Below is a small trained network, with its code and all its weights. Each question gives an input and a class and asks what happens when units are switched off, that is, made to give their printed mean instead of their output.

import numpy as np


def w(rows, s, z=0):
    codes = np.array(rows[::2]) - 128.0
    scale = np.full(codes.shape[1], s)
    scale[-1] = z or s
    return codes * scale


def f(y):
    return np.maximum(y, 0)


def log_softmax(a):
    a = a - a.max(-1, keepdims=True)
    return a - np.log(np.exp(a).sum(-1, keepdims=True))


def net(x, mask):
    res = np.array(x, float).reshape(1, 2) / 4 @ E
    y = f(res @ A[0][:, :-1].T + A[0][:, -1])
    res = res + np.where(mask, y, B[0][:, -1]) @ B[0][:, :-1]
    return log_softmax(res[-1] @ U[:, :-1].T + U[:, -1])


A, B = {}, {}
E = w([
[129,222,41,201,250],'x0',
[60,53,96,80,185],'x1',
],0.014)
A[0] = w([
[9,112,187,93,172,158],'N0',
[77,78,94,102,193,130],'N1',
[159,162,198,93,113,117],'N2',
[168,176,230,96,114,238],'N3',
[97,52,130,122,155,171],'N4',
[92,57,72,91,76,102],'N5',
[120,100,142,106,156,128],'N6',
[177,215,137,218,132,223],'N7',
[145,112,124,123,183,144],'N8',
[190,139,132,185,126,166],'N9',
[141,140,174,110,163,98],'N10',
[166,65,156,96,84,165],'N11',
[88,109,56,114,240,253],'N12',
],0.012,0.0044)
B[0] = w([
[74,165,117,38,84,198],'N0',
[97,94,254,21,133,198],'N1',
[137,124,154,162,147,179],'N2',
[124,37,149,228,59,212],'N3',
[77,193,162,61,30,191],'N4',
[114,122,99,99,57,199],'N5',
[78,118,159,69,77,157],'N6',
[90,151,37,156,142,250],'N7',
[194,121,173,92,177,159],'N8',
[77,154,58,157,71,186],'N9',
[151,135,152,120,108,128],'N10',
[219,70,144,128,78,225],'N11',
[132,195,189,76,205,245],'N12',
],0.0096,0.016)
U = w([
[125,199,81,113,248,195],'0',
[76,142,28,152,93,207],'1',
[177,56,185,195,127,170],'2',
[136,123,109,115,173,1],'3',
[168,82,97,114,202,5],'4',
[109,123,97,76,75,87],'5',
[160,97,95,107,192,20],'6',
[109,170,186,57,172,142],'7',
],0.011,0.0047)

Each question gives the input, the list of numbers given to net, and the class t.
The units are the neurons (one row each of A and B). Each row of codes is followed by its name. A weight is (code - 128) times the scale printed after its matrix; where a second scale follows, it is the last column's (A, B and U).
mask holds one flag per neuron, in row order. A switched-off neuron (its flag False) gives its mean, the last column of its row in B, instead of its output. The means were averaged over made-up inputs and are rounded, as every weight is.
A unit's drop is (log p(t) with every unit on - log p(t) with that unit switched off) / (log p(t) with every unit on - log p(t) with every unit switched off).
The circuit of an input: a set's keep is (log p(t) with only the set's units on - log p(t) with every unit switched off) / (log p(t) with every unit on - log p(t) with every unit switched off). Starting from the 12 units with the biggest drops (on a tie, the unit counted first), units are removed one at a time, each time the one whose removal leaves the highest keep (on an exact tie, the one counted first), for as long as the keep stays at least 0.8.
units of the circuit, in order: the units of the circuit, biggest drop first
unit that matters most: the unit with the biggest drop
top k neurons: the k neurons with the biggest drops, biggest first
drop when u is switched off: that unit's drop, to one decimal
input [8,6], class 7: units of the circuit, in order	N1
input [-3,6], class 7: top 4 neurons	N1; N3; N7; N9
input [-7,0], class 2: units of the circuit, in order	N11; N3
input [3,-2], class 0: top 2 neurons	N3; N5
input [-1,2], class 7: top 3 neurons	N3; N7; N9
input [-1,-7], class 1: top 2 neurons	N7; N9
input [-2,-7], class 2: top 2 neurons	N3; N0
input [4,-3], class 0: top 2 neurons	N3; N5
input [-3,8], class 7: top 2 neurons	N1; N12
input [0,-1], class 1: top 3 neurons	N12; N1; N11
input [2,-4], class 1: drop when N12 is switched off	0.1
input [6,-7], class 1: drop when N9 is switched off	0.2
input [2,1], class 0: drop when N4 is switched off	0.2
input [1,2], class 7: unit that matters most	N7
input [1,0], class 0: drop when N3 is switched off	0.2
